Below is a small trained network, with its code and all its weights. Each question gives an input and a target symbol and asks what happens when units are switched off, that is, made to give their printed mean instead of their output.

import numpy as np


def w(rows, s, z=0):
    codes = np.array(rows[::2]) - 128.0
    scale = np.full(codes.shape[1], s)
    scale[-1] = z or s
    return codes * scale


def f(y):
    return y / 2 * (1 + np.tanh(0.7978845608 * (y + 0.044715 * y**3)))


def softmax(a):
    e = np.exp(a - a.max(-1, keepdims=True))
    return e / e.sum(-1, keepdims=True)


def log_softmax(a):
    a = a - a.max(-1, keepdims=True)
    return a - np.log(np.exp(a).sum(-1, keepdims=True))


def net(x, mask):
    ids = ['ΓΔΞΨΩβεζηθλμτφ'.index(c) for c in x.split()]
    T = len(ids)
    res = E[ids] + P[:T]
    u = 0
    for l in range(3):
        q, k, v = (res @ M[l].T for M in (Q, K, V))
        z = softmax(np.where(np.tri(T) > 0, q @ k.T / 2**0.5, -1e9)) @ v
        res = res + np.where(mask[u], z, O[l][:, -1]) @ O[l][:, :-1]
        u += 1
        y = f(res @ A[l][:, :-1].T + A[l][:, -1])
        res = res + np.where(mask[u : u + 4], y, B[l][:, -1]) @ B[l][:, :-1]
        u += 4
    return log_softmax(res[-1] @ U[:, :-1].T + U[:, -1])


Q, K, V, O, A, B = {}, {}, {}, {}, {}, {}
E = w([
[84,170,77,79],'Γ',
[30,2,136,103],'Δ',
[69,148,48,110],'Ξ',
[92,197,123,135],'Ψ',
[63,102,197,198],'Ω',
[38,209,111,126],'β',
[124,129,89,22],'ε',
[62,95,188,212],'ζ',
[74,78,149,160],'η',
[63,93,189,197],'θ',
[110,209,100,198],'λ',
[89,30,96,139],'μ',
[211,123,160,155],'τ',
[177,175,176,246],'φ',
],0.015)
P = w([
[28,9,209,126],'0',
[142,120,155,139],'1',
[143,135,157,134],'2',
[144,154,170,137],'3',
[151,138,148,133],'4',
[157,133,138,133],'5',
[158,130,128,128],'6',
[155,147,146,133],'7',
[158,139,133,129],'8',
[160,136,127,127],'9',
[159,149,142,128],'10',
[158,133,117,120],'11',
[155,137,119,117],'12',
],0.012)
Q[0] = w([
[156,171,32,241],'L0H0',
[68,56,255,106],'L0H0',
],0.0057)
K[0] = w([
[122,128,148,162],'L0H0',
[7,85,77,98],'L0H0',
],0.015)
V[0] = w([
[207,125,181,127],'L0H0',
[181,152,147,254],'L0H0',
],0.0099)
O[0] = w([
[208,240,209,141,161],'L0H0',
[70,254,194,224,254],'L0H0',
],0.0069,0.0055)
A[0] = w([
[243,149,149,159,253],'L0N0',
[113,237,181,188,139],'L0N1',
[229,137,124,57,112],'L0N2',
[215,124,40,88,138],'L0N3',
],0.011,0.0056)
B[0] = w([
[140,137,207,117,183],'L0N0',
[140,113,120,56,251],'L0N1',
[170,255,140,43,133],'L0N2',
[92,164,151,162,135],'L0N3',
],0.0097,0.025)
Q[1] = w([
[121,3,215,191],'L1H0',
[63,92,52,104],'L1H0',
],0.0066)
K[1] = w([
[30,79,196,2],'L1H0',
[116,98,18,111],'L1H0',
],0.005)
V[1] = w([
[57,176,159,255],'L1H0',
[114,63,52,47],'L1H0',
],0.0052)
O[1] = w([
[134,205,221,255,1],'L1H0',
[243,190,120,36,60],'L1H0',
],0.0074,0.0057)
A[1] = w([
[124,129,129,51,93],'L1N0',
[176,206,78,122,92],'L1N1',
[245,97,199,127,145],'L1N2',
[83,136,150,196,2],'L1N3',
],0.011,0.005)
B[1] = w([
[134,123,96,81,247],'L1N0',
[123,66,169,140,144],'L1N1',
[163,131,127,183,221],'L1N2',
[93,145,1,193,130],'L1N3',
],0.011,0.012)
Q[2] = w([
[119,2,140,145],'L2H0',
[172,110,42,182],'L2H0',
],0.0057)
K[2] = w([
[44,63,151,254],'L2H0',
[118,95,71,44],'L2H0',
],0.0094)
V[2] = w([
[140,130,104,172],'L2H0',
[119,46,148,1],'L2H0',
],0.0083)
O[2] = w([
[2,71,160,40,63],'L2H0',
[174,97,167,149,255],'L2H0',
],0.0088,0.0082)
A[2] = w([
[104,25,178,255,254],'L2N0',
[26,91,105,149,142],'L2N1',
[97,56,4,69,37],'L2N2',
[214,153,106,72,143],'L2N3',
],0.0079,0.0066)
B[2] = w([
[67,65,179,5,185],'L2N0',
[121,197,44,161,155],'L2N1',
[92,160,254,228,178],'L2N2',
[112,182,80,209,253],'L2N3',
],0.0079,0.014)
U = w([
[147,138,76,234,83],'Γ',
[108,242,75,108,111],'Δ',
[101,79,238,138,160],'Ξ',
[131,255,150,235,164],'Ψ',
[97,68,92,91,224],'Ω',
[164,131,67,111,97],'β',
[209,156,36,91,2],'ε',
[151,77,116,104,41],'ζ',
[167,73,99,67,124],'η',
[106,149,90,142,138],'θ',
[146,61,131,22,11],'λ',
[89,142,107,164,29],'μ',
[169,160,55,128,169],'τ',
[97,134,98,57,238],'φ',
],0.0091,0.0053)

Each question gives the input, a string of symbols that net reads in full, and the target symbol t.
The units are the heads (2 rows each of Q, K, V and O) and the neurons (one row each of A and B). Each row of codes is followed by its name. A weight is (code - 128) times the scale printed after its matrix; where a second scale follows, it is the last column's (O, A, B and U).
mask holds one flag per unit, layer by layer, with each layer's heads first. A switched-off unit (its flag False) gives its mean, the last column of its rows in O or B, instead of its output. The means were averaged over made-up inputs and are rounded, as every weight is.
A unit's drop is (log p(t) with every unit on - log p(t) with that unit switched off) / (log p(t) with every unit on - log p(t) with every unit switched off).
The circuit of an input: a set's keep is (log p(t) with only the set's units on - log p(t) with every unit switched off) / (log p(t) with every unit on - log p(t) with every unit switched off). Starting from the 12 units with the biggest drops (on a tie, the unit counted first), units are removed one at a time, each time the one whose removal leaves the highest keep (on an exact tie, the one counted first), for as long as the keep stays at least 0.8.
units of the circuit, in order: the units of the circuit, biggest drop first
most important unit: the unit with the biggest drop
top k neurons: the k neurons with the biggest drops, biggest first
k most important neurons of layer l: the k neurons of layer l with the biggest drops, biggest first
input Ψ η ζ τ, target Ξ: 3 most important neurons of layer 2	(L2N0 L2N3 L2N1)
input τ φ Ω λ μ Ψ Ω, target φ: most important unit	L0N1
input Δ Ω Δ Δ Γ Ω Ψ Γ β Ξ, target Ξ: top 3 neurons	(L0N1 L2N0 L1N0)
input ζ η Δ Δ Ξ τ Ξ τ μ η θ φ, target Ξ: 2 most important neurons of layer 0	(L0N0 L0N2)
input η η θ Ψ μ μ μ, target λ: top 3 neurons	(L0N1 L2N0 L2N3)
input ε Γ τ Ω ε η Ξ τ τ μ μ, target Γ: 2 most important neurons of layer 2	(L2N2 L2N3)
input μ φ ε β Ξ η θ, target η: top 2 neurons	(L0N1 L2N0)
input φ Γ β Ξ ε ε Ψ Ω, target Ω: units of the circuit, in order	(L0H0 L0N0)
input Δ Δ Δ μ, target ε: units of the circuit, in order	(L1H0 L0H0 L2N3)
input Γ ζ μ Δ ε Γ, target ε: units of the circuit, in order	(L0H0 L1H0)
input θ τ Ω Ψ, target φ: top 2 neurons	(L1N2 L0N1)
input Γ τ φ Δ ε ε τ τ Γ τ, target Ψ: top 3 neurons	(L0N1 L0N2 L0N0)
input τ ε μ ζ φ φ Ω, target φ: top 2 neurons	(L0N1 L2N0)
input φ ε ε η Ω φ Ω ε λ τ φ ε, target Δ: top 3 neurons	(L1N1 L1N2 L0N1)
input η Ξ φ Ξ τ ε Ω τ η β φ ε, target Δ: most important neuron of layer 0	(L0N2)
input Ω β Γ λ Ω η, target Δ: top 2 neurons	(L1N3 L0N1)
input τ η Ω η, target φ: top 3 neurons	(L0N1 L2N3 L2N0)
input ε ζ ε θ μ φ ζ, target Γ: top 2 neurons	(L0N1 L2N3)
input ε Ξ φ Ξ Ψ ε τ Γ Ψ, target φ: top 3 neurons	(L0N1 L1N2 L0N0)
input Δ η φ η Δ, target Ψ: 3 most important neurons of layer 2	(L2N2 L2N3 L2N0)
input φ φ Ξ ε λ φ Ω τ, target Ξ: 2 most important neurons of layer 1	(L1N2 L1N0)
input η Γ Ξ φ ε Ω Δ ζ, target λ: units of the circuit, in order	(L0H0 L2N0 L2H0)
input Δ Ω τ τ β Ψ η ζ, target ε: top 2 neurons	(L0N1 L2N3)
input τ τ Ψ ζ, target φ: most important neuron of layer 2	(L2N3)
input Ω β φ Ω, target Δ: top 2 neurons	(L1N3 L2N1)
